Below is a small trained network, with its code and all its weights. Each question gives an input and a target symbol and asks what happens when units are switched off, that is, made to give their printed mean instead of their output.

import numpy as np


def w(rows, s, z=0):
    codes = np.array(rows[::2]) - 128.0
    scale = np.full(codes.shape[1], s)
    scale[-1] = z or s
    return codes * scale


def f(y):
    return y / 2 * (1 + np.tanh(0.7978845608 * (y + 0.044715 * y**3)))


def softmax(a):
    e = np.exp(a - a.max(-1, keepdims=True))
    return e / e.sum(-1, keepdims=True)


def log_softmax(a):
    a = a - a.max(-1, keepdims=True)
    return a - np.log(np.exp(a).sum(-1, keepdims=True))


def net(x, mask):
    ids = ['ΘΣΨΩδζημτφ'.index(c) for c in x.split()]
    T = len(ids)
    res = E[ids] + P[:T]
    r = res
    for j in range(3):
        rows = slice(3 * j, 3 * j + 3)
        q, k, v = (r @ M[0][rows].T for M in (Q, K, V))
        z = softmax(np.where(np.tri(T) > 0, q @ k.T / 3**0.5, -1e9)) @ v
        o = O[0][rows]
        res = res + np.where(mask[j], z, o[:, -1]) @ o[:, :-1]
    y = f(res @ A[0][:, :-1].T + A[0][:, -1])
    res = res + np.where(mask[3:15], y, B[0][:, -1]) @ B[0][:, :-1]
    return log_softmax(res[-1] @ U[:, :-1].T + U[:, -1])


Q, K, V, O, A, B = {}, {}, {}, {}, {}, {}
E = w([
[126,42,132,147,48,92,143,125,136,38],'Θ',
[128,250,129,75,117,97,183,70,194,138],'Σ',
[90,66,85,197,165,47,150,119,90,139],'Ψ',
[158,169,144,228,187,81,223,138,90,178],'Ω',
[197,85,80,117,16,129,152,101,33,149],'δ',
[114,183,136,186,128,120,180,24,106,56],'ζ',
[166,81,222,93,64,76,79,22,147,135],'η',
[109,164,183,80,8,110,129,36,250,217],'μ',
[56,166,20,178,172,33,175,165,146,122],'τ',
[100,254,40,98,85,78,159,180,168,195],'φ',
],0.015)
P = w([
[254,142,72,157,57,168,159,109,55,181],'0',
[162,170,227,249,154,179,67,191,128,140],'1',
[219,107,33,99,87,86,97,114,130,127],'2',
[129,165,192,152,122,134,73,191,76,86],'3',
[199,61,37,38,138,15,109,98,184,104],'4',
[81,138,193,67,91,102,138,216,56,93],'5',
],0.0082)
Q[0] = w([
[131,63,81,198,144,89,155,194,87,98],'H1',
[150,108,180,164,44,78,115,75,113,73],'H1',
[116,253,114,158,117,51,160,131,132,131],'H1',
[176,71,205,175,127,127,156,77,72,102],'H2',
[155,117,41,80,104,65,173,111,75,137],'H2',
[164,135,99,199,134,185,118,155,108,199],'H2',
[78,93,142,147,207,156,110,208,93,114],'H3',
[162,61,20,105,80,176,111,133,133,168],'H3',
[123,60,166,157,139,173,135,158,62,81],'H3',
],0.05)
K[0] = w([
[130,47,76,201,175,116,148,192,71,107],'H1',
[150,85,168,174,104,189,126,49,118,60],'H1',
[126,254,80,163,179,145,167,113,123,118],'H1',
[154,119,150,165,170,155,228,119,51,89],'H2',
[99,159,207,180,116,117,165,88,166,197],'H2',
[145,105,84,161,182,112,128,182,147,182],'H2',
[120,98,76,120,106,113,172,218,127,156],'H3',
[215,189,94,145,111,111,168,75,153,235],'H3',
[123,72,110,77,91,71,134,172,167,121],'H3',
],0.05)
V[0] = w([
[192,158,124,159,114,254,103,138,63,148],'H1',
[250,120,73,225,128,94,97,103,246,174],'H1',
[78,97,128,53,139,23,167,76,138,70],'H1',
[154,113,127,144,114,143,122,177,168,97],'H2',
[112,115,123,125,114,118,132,119,150,124],'H2',
[105,118,135,96,117,118,108,127,127,126],'H2',
[39,171,169,117,93,127,139,131,49,132],'H3',
[189,113,102,152,178,135,120,127,178,111],'H3',
[153,136,83,159,149,105,87,84,189,153],'H3',
],0.0089)
O[0] = w([
[115,84,107,93,159,24,129,147,175,118,80],'H1',
[89,143,101,1,101,156,185,113,62,107,255],'H1',
[161,188,129,226,138,118,130,109,72,175,181],'H1',
[118,108,146,136,121,108,121,171,177,100,104],'H2',
[139,104,136,116,121,154,136,123,125,148,138],'H2',
[145,90,131,116,158,91,128,159,109,173,98],'H2',
[132,144,95,5,129,231,108,100,91,106,140],'H3',
[123,64,164,173,105,85,161,140,135,131,114],'H3',
[108,140,134,180,101,73,160,130,151,201,155],'H3',
],0.0037,0.0059)
A[0] = w([
[193,141,222,139,189,171,108,169,111,169,70],'N1',
[102,92,148,203,195,201,50,127,72,180,1],'N2',
[92,66,86,64,196,47,120,90,233,75,112],'N3',
[161,202,173,182,192,188,114,138,146,127,65],'N4',
[121,169,125,207,206,205,105,165,131,130,30],'N5',
[80,164,176,140,115,128,112,149,119,120,174],'N6',
[136,167,125,193,149,191,88,216,172,156,68],'N7',
[132,137,188,202,185,166,60,80,120,159,25],'N8',
[139,122,96,42,139,116,133,91,126,122,37],'N9',
[61,69,126,62,226,65,98,127,249,62,83],'N10',
[171,144,203,195,242,195,119,138,104,131,8],'N11',
[144,92,70,44,143,138,111,107,129,64,61],'N12',
],0.017,0.005)
B[0] = w([
[187,70,203,152,199,116,146,146,64,181,146],'N1',
[160,182,154,129,166,7,92,139,168,128,133],'N2',
[122,123,126,133,186,114,75,143,192,134,207],'N3',
[97,153,169,103,113,37,177,133,130,122,186],'N4',
[59,21,148,171,122,131,132,48,108,205,155],'N5',
[119,114,163,130,137,179,95,139,160,125,233],'N6',
[139,216,62,117,157,135,94,188,33,131,148],'N7',
[133,107,99,35,119,157,71,105,93,103,161],'N8',
[126,88,126,165,131,121,128,144,108,100,254],'N9',
[146,130,145,131,47,173,167,113,77,126,167],'N10',
[137,196,11,128,173,215,182,186,200,88,159],'N11',
[114,175,134,111,157,117,141,118,133,170,230],'N12',
],0.021,0.0053)
U = w([
[106,97,148,79,130,106,139,125,100,124,93],'Θ',
[47,110,116,82,128,121,159,114,133,69,84],'Σ',
[64,60,165,195,92,99,120,215,119,2,117],'Ψ',
[34,98,133,144,115,104,136,124,101,127,67],'Ω',
[62,138,190,106,106,60,162,146,119,96,82],'δ',
[104,99,108,141,156,60,104,126,177,121,127],'ζ',
[177,109,57,121,50,72,202,72,99,138,255],'η',
[115,146,145,143,90,154,139,97,195,201,119],'μ',
[99,155,120,125,103,121,122,161,117,115,75],'τ',
[99,104,142,144,130,132,180,155,132,130,92],'φ',
],0.0059,0.0077)

Each question gives the input, a string of symbols that net reads in full, and the target symbol t.
The units are the heads (3 rows each of Q, K, V and O) and the neurons (one row each of A and B). Each row of codes is followed by its name. A weight is (code - 128) times the scale printed after its matrix; where a second scale follows, it is the last column's (O, A, B and U).
mask holds one flag per unit, heads first, then neurons. A switched-off unit (its flag False) gives its mean, the last column of its rows in O or B, instead of its output. The means were averaged over made-up inputs and are rounded, as every weight is.
A unit's drop is (log p(t) with every unit on - log p(t) with that unit switched off) / (log p(t) with every unit on - log p(t) with every unit switched off).
The circuit of an input: a set's keep is (log p(t) with only the set's units on - log p(t) with every unit switched off) / (log p(t) with every unit on - log p(t) with every unit switched off). Starting from the 12 units with the biggest drops (on a tie, the unit counted first), units are removed one at a time, each time the one whose removal leaves the highest keep (on an exact tie, the one counted first), for as long as the keep stays at least 0.8.
units of the circuit, in order: the units of the circuit, biggest drop first
most important unit: the unit with the biggest drop
k most important neurons: the k neurons with the biggest drops, biggest first
heads that matter: for each layer, one digit per head in row order, 1 if its drop is at least 0.15 and else 0, layers parted by /
drop of u: that unit's drop, to one decimal
input Ψ Θ μ η, target Θ: units of the circuit, in order -> (N8, H1, N1)
input Θ Ψ Θ Σ, target δ: units of the circuit, in order -> (N4, H1)
input Θ ζ ζ Θ Θ, target μ: heads that matter -> 000
input Θ ζ Θ Θ ζ, target ζ: units of the circuit, in order -> (N3)
input η Θ Θ, target ζ: units of the circuit, in order -> (N3, H1)
input Σ δ ζ Σ δ, target ζ: 3 most important neurons -> (N3, N12, N9)
input Θ Σ Σ Θ Ψ, target η: heads that matter -> 100
input Σ Σ μ δ δ, target ζ: units of the circuit, in order -> (H1, N3)
input Θ Σ Σ, target ζ: units of the circuit, in order -> (N3, H1)
input η φ δ ζ φ, target ζ: 2 most important neurons -> (N3, N9)
input Σ Θ Σ Θ φ Σ, target Ψ: 2 most important neurons -> (N9, N6)
input φ Θ Θ, target ζ: 2 most important neurons -> (N3, N12)
input τ φ φ Θ φ η, target Θ: units of the circuit, in order -> (H1, N8, N1)
input μ ζ ζ, target ζ: units of the circuit, in order -> (H1, N3)
input Θ μ τ η μ, target ζ: 3 most important neurons -> (N3, N9, N12)
input Θ ζ Σ Θ Θ φ, target τ: units of the circuit, in order -> (H1, N7)
input Σ Θ τ Σ τ, target ζ: units of the circuit, in order -> (N3)
input Σ μ δ φ, target τ: heads that matter -> 000
input Ψ μ Ψ, target ζ: units of the circuit, in order -> (N3, H1)
input ζ Θ τ Ω, target φ: 3 most important neurons -> (N11, N1, N5)
input ζ φ Σ δ Θ, target η: most important unit -> H1
input φ Σ η Σ Θ ζ, target Σ: 2 most important neurons -> (N8, N11)
input ζ τ μ Θ μ, target ζ: 4 most important neurons -> (N3, N9, N10, N12)
input Θ Θ Σ η μ ζ, target Σ: 2 most important neurons -> (N11, N8)
input Θ η ζ ζ η, target ζ: drop of N3 -> 6.0
input Ω ζ Σ τ, target Ω: drop of N11 -> 0.0
input Θ φ Θ Σ, target δ: drop of N4 -> 1.0
input Σ Θ φ Θ Θ, target μ: drop of H1 -> 0.2
input Σ Σ τ ζ Θ Ψ, target ζ: most important neuron -> (N2)
